Here is a tiny trained network, its code and every weight. The questions are about switching its units off for an input and a target symbol, where a switched-off unit gives its printed mean instead of its output.

import numpy as np


def w(rows, s, z=0):
    codes = np.array(rows[::2]) - 128.0
    scale = np.full(codes.shape[1], s)
    scale[-1] = z or s
    return codes * scale


def softmax(a):
    e = np.exp(a - a.max(-1, keepdims=True))
    return e / e.sum(-1, keepdims=True)


def log_softmax(a):
    a = a - a.max(-1, keepdims=True)
    return a - np.log(np.exp(a).sum(-1, keepdims=True))


def net(x, mask):
    ids = ['βγδεζηθλπτψω'.index(c) for c in x.split()]
    T = len(ids)
    res = E[ids] + P[:T]
    u = 0
    for l in range(3):
        r = res
        for j in range(3):
            rows = slice(2 * j, 2 * j + 2)
            q, k, v = (r @ M[l][rows].T for M in (Q, K, V))
            z = softmax(np.where(np.tri(T) > 0, q @ k.T / 2**0.5, -1e9)) @ v
            o = O[l][rows]
            res = res + np.where(mask[u + j], z, o[:, -1]) @ o[:, :-1]
        u += 3
    return log_softmax(res[-1] @ U[:, :-1].T + U[:, -1])


Q, K, V, O = {}, {}, {}, {}
E = w([
[122,45,98,118,100,144,30,34],'β',
[90,163,195,180,152,160,189,211],'γ',
[108,103,172,165,129,170,214,7],'δ',
[143,12,49,138,172,194,150,151],'ε',
[115,152,88,70,216,182,97,129],'ζ',
[148,124,73,37,131,34,112,29],'η',
[131,201,110,58,17,111,178,137],'θ',
[57,189,43,158,188,190,98,142],'λ',
[182,73,105,183,151,219,82,147],'π',
[164,91,88,44,102,47,67,189],'τ',
[132,146,40,165,245,111,197,114],'ψ',
[120,114,116,170,218,44,87,82],'ω',
],0.02)
P = w([
[96,79,208,99,93,176,151,169],'0',
[110,99,171,108,117,183,141,167],'1',
[121,133,157,124,132,175,119,170],'2',
[136,157,124,136,156,160,110,164],'3',
[143,200,98,161,170,128,83,159],'4',
[149,223,78,168,186,121,69,141],'5',
[152,254,55,179,213,103,47,133],'6',
],0.0093)
Q[0] = w([
[110,152,180,173,74,96,185,48],'L0H1',
[124,118,109,160,169,117,187,109],'L0H1',
[164,151,199,114,5,66,117,107],'L0H2',
[45,171,151,165,94,101,174,163],'L0H2',
[122,90,31,143,182,179,74,136],'L0H3',
[114,140,128,130,139,139,84,112],'L0H3',
],0.015)
K[0] = w([
[63,121,173,106,69,159,216,68],'L0H1',
[115,147,118,112,211,111,152,126],'L0H1',
[95,126,146,3,41,118,162,143],'L0H2',
[136,106,187,155,103,115,223,159],'L0H2',
[205,185,108,161,138,119,100,128],'L0H3',
[126,82,124,173,136,134,91,114],'L0H3',
],0.014)
V[0] = w([
[86,168,187,89,147,97,124,111],'L0H1',
[126,199,90,162,168,170,149,93],'L0H1',
[1,142,120,173,30,196,21,123],'L0H2',
[191,78,250,61,92,169,90,98],'L0H2',
[36,114,139,88,122,148,161,131],'L0H3',
[113,80,148,227,112,126,130,146],'L0H3',
],0.0081)
O[0] = w([
[124,117,220,139,182,115,45,165,97],'L0H1',
[130,186,214,110,146,187,125,19,182],'L0H1',
[69,182,97,197,83,136,30,87,76],'L0H2',
[253,137,91,163,138,144,74,120,1],'L0H2',
[106,38,117,83,127,155,88,119,120],'L0H3',
[132,141,58,181,127,93,239,162,116],'L0H3',
],0.0078,0.0068)
Q[1] = w([
[72,158,120,56,195,164,157,144],'L1H1',
[163,161,60,2,109,164,85,78],'L1H1',
[166,105,129,124,112,89,131,192],'L1H2',
[141,249,138,110,118,124,105,94],'L1H2',
[149,161,38,87,209,136,131,106],'L1H3',
[201,122,131,103,138,88,127,79],'L1H3',
],0.0095)
K[1] = w([
[120,251,87,94,178,97,157,119],'L1H1',
[172,218,83,27,52,99,107,91],'L1H1',
[152,82,139,121,144,145,176,40],'L1H2',
[169,108,225,134,1,91,80,202],'L1H2',
[162,128,107,78,160,77,158,38],'L1H3',
[168,46,137,74,132,154,74,98],'L1H3',
],0.0075)
V[1] = w([
[160,166,150,91,58,32,128,124],'L1H1',
[105,98,104,162,2,77,177,90],'L1H1',
[114,149,111,134,128,122,139,100],'L1H2',
[155,123,119,124,135,168,146,121],'L1H2',
[141,125,159,153,128,155,99,209],'L1H3',
[138,119,163,134,181,139,110,153],'L1H3',
],0.0069)
O[1] = w([
[142,139,95,126,83,190,120,84,27],'L1H1',
[125,64,127,79,50,157,188,161,3],'L1H1',
[97,255,117,128,160,103,124,98,112],'L1H2',
[201,113,159,85,109,97,125,113,156],'L1H2',
[116,69,220,205,97,162,54,102,42],'L1H3',
[91,117,169,131,105,158,162,209,154],'L1H3',
],0.0073,0.0056)
Q[2] = w([
[103,92,118,103,217,141,110,110],'L2H1',
[105,95,90,152,117,138,136,25],'L2H1',
[94,103,104,88,115,133,159,92],'L2H2',
[124,105,88,150,183,168,141,154],'L2H2',
[124,149,177,147,133,106,171,125],'L2H3',
[181,138,145,157,141,5,79,152],'L2H3',
],0.011)
K[2] = w([
[122,177,156,115,164,32,124,78],'L2H1',
[116,119,34,126,189,188,133,2],'L2H1',
[168,186,75,113,125,157,146,168],'L2H2',
[159,182,115,109,122,34,156,163],'L2H2',
[85,144,206,151,166,145,176,125],'L2H3',
[165,83,111,134,181,45,83,144],'L2H3',
],0.009)
V[2] = w([
[119,104,155,86,116,198,111,174],'L2H1',
[96,21,137,172,146,42,118,57],'L2H1',
[80,73,137,151,132,93,171,20],'L2H2',
[113,96,79,153,158,222,143,115],'L2H2',
[142,108,98,138,158,160,145,112],'L2H3',
[159,192,121,143,85,1,151,129],'L2H3',
],0.0084)
O[2] = w([
[88,99,95,126,212,180,198,95,39],'L2H1',
[138,147,140,138,6,43,134,128,236],'L2H1',
[103,167,158,130,111,81,129,99,202],'L2H2',
[117,75,116,200,153,147,180,125,204],'L2H2',
[161,132,111,116,133,87,121,137,193],'L2H3',
[104,81,125,137,111,198,115,153,4],'L2H3',
],0.011,0.0036)
U = w([
[112,102,104,175,90,134,75,48,133],'β',
[111,132,232,172,109,196,161,194,200],'γ',
[167,123,224,157,97,161,170,2,165],'δ',
[105,112,78,154,130,88,185,107,80],'ε',
[150,87,149,158,208,97,88,83,86],'ζ',
[174,139,110,35,113,121,125,49,96],'η',
[92,128,176,80,45,236,167,98,255],'θ',
[4,99,105,128,125,114,117,52,81],'λ',
[209,201,95,231,141,163,150,149,125],'π',
[59,79,98,99,129,128,71,220,144],'τ',
[75,138,158,52,144,108,196,156,16],'ψ',
[137,170,187,137,81,79,114,204,192],'ω',
],0.0055)

Each question gives the input, a string of symbols that net reads in full, and the target symbol t.
The units are the heads (2 rows each of Q, K, V and O). Each row of codes is followed by its name. A weight is (code - 128) times the scale printed after its matrix; where a second scale follows, it is the last column's (O and U).
mask holds one flag per head, layer by layer. A switched-off head (its flag False) gives its mean, the last column of its rows in O, instead of its output. The means were averaged over made-up inputs and are rounded, as every weight is.
A unit's drop is (log p(t) with every unit on - log p(t) with that unit switched off) / (log p(t) with every unit on - log p(t) with every unit switched off).
The circuit of an input: a set's keep is (log p(t) with only the set's units on - log p(t) with every unit switched off) / (log p(t) with every unit on - log p(t) with every unit switched off). Starting from all 9 units, units are removed one at a time, each time the one whose removal leaves the highest keep (on an exact tie, the one counted first), for as long as the keep stays at least 0.8.
circuit, biggest first: the units of the circuit, biggest drop first
unit that matters most: the unit with the biggest drop
which heads matter: for each layer, one digit per head in row order, 1 if its drop is at least 0.15 and else 0, layers parted by /
input ψ θ δ δ γ ε, target ε: circuit, biggest first	(L0H3; L0H1; L2H2; L1H3)
input β η ε ε, target η: unit that matters most	L2H3
input π ε λ ε τ, target τ: which heads matter	100 / 000 / 001
input λ η π ζ, target π: circuit, biggest first	(L0H3; L0H2)
input ε η θ ε, target θ: which heads matter	000 / 100 / 001
input δ ε ζ π λ, target π: which heads matter	011 / 000 / 000
input τ ζ λ, target τ: which heads matter	110 / 000 / 010
input λ η η ζ, target η: which heads matter	001 / 001 / 011
input ψ δ τ η ε, target τ: circuit, biggest first	(L0H1; L2H2)
input η η β ζ ε, target ζ: circuit, biggest first	(L1H1; L0H1; L2H1; L0H2)
input γ ε τ γ δ ε ζ, target ζ: circuit, biggest first	(L1H1; L2H1; L0H3)
input ψ ε ε, target ψ: which heads matter	010 / 000 / 000
input π π λ, target π: circuit, biggest first	(L0H2; L0H3)
input τ ε ζ, target τ: circuit, biggest first	(L0H1)
input ω ζ η π ε, target π: circuit, biggest first	(L0H3; L0H2)
input θ θ γ π ψ, target ψ: which heads matter	010 / 001 / 000
input θ γ ζ ω θ ω λ, target ω: which heads matter	000 / 000 / 100
input ζ ε η ε ω ε, target ω: which heads matter	000 / 000 / 100
input γ λ ε, target λ: which heads matter	010 / 000 / 000
input δ ζ η ω ε λ θ, target θ: unit that matters most	L1H1
input γ δ θ ζ ε, target θ: which heads matter	001 / 100 / 000
input ε ω τ, target τ: circuit, biggest first	(L0H1; L2H3)
input ω ζ π ε, target π: circuit, biggest first	(L0H2; L0H3)
input π τ ζ π η ζ, target π: which heads matter	011 / 100 / 100
input θ ε ζ ε, target ζ: circuit, biggest first	(L2H1; L0H1; L1H1)
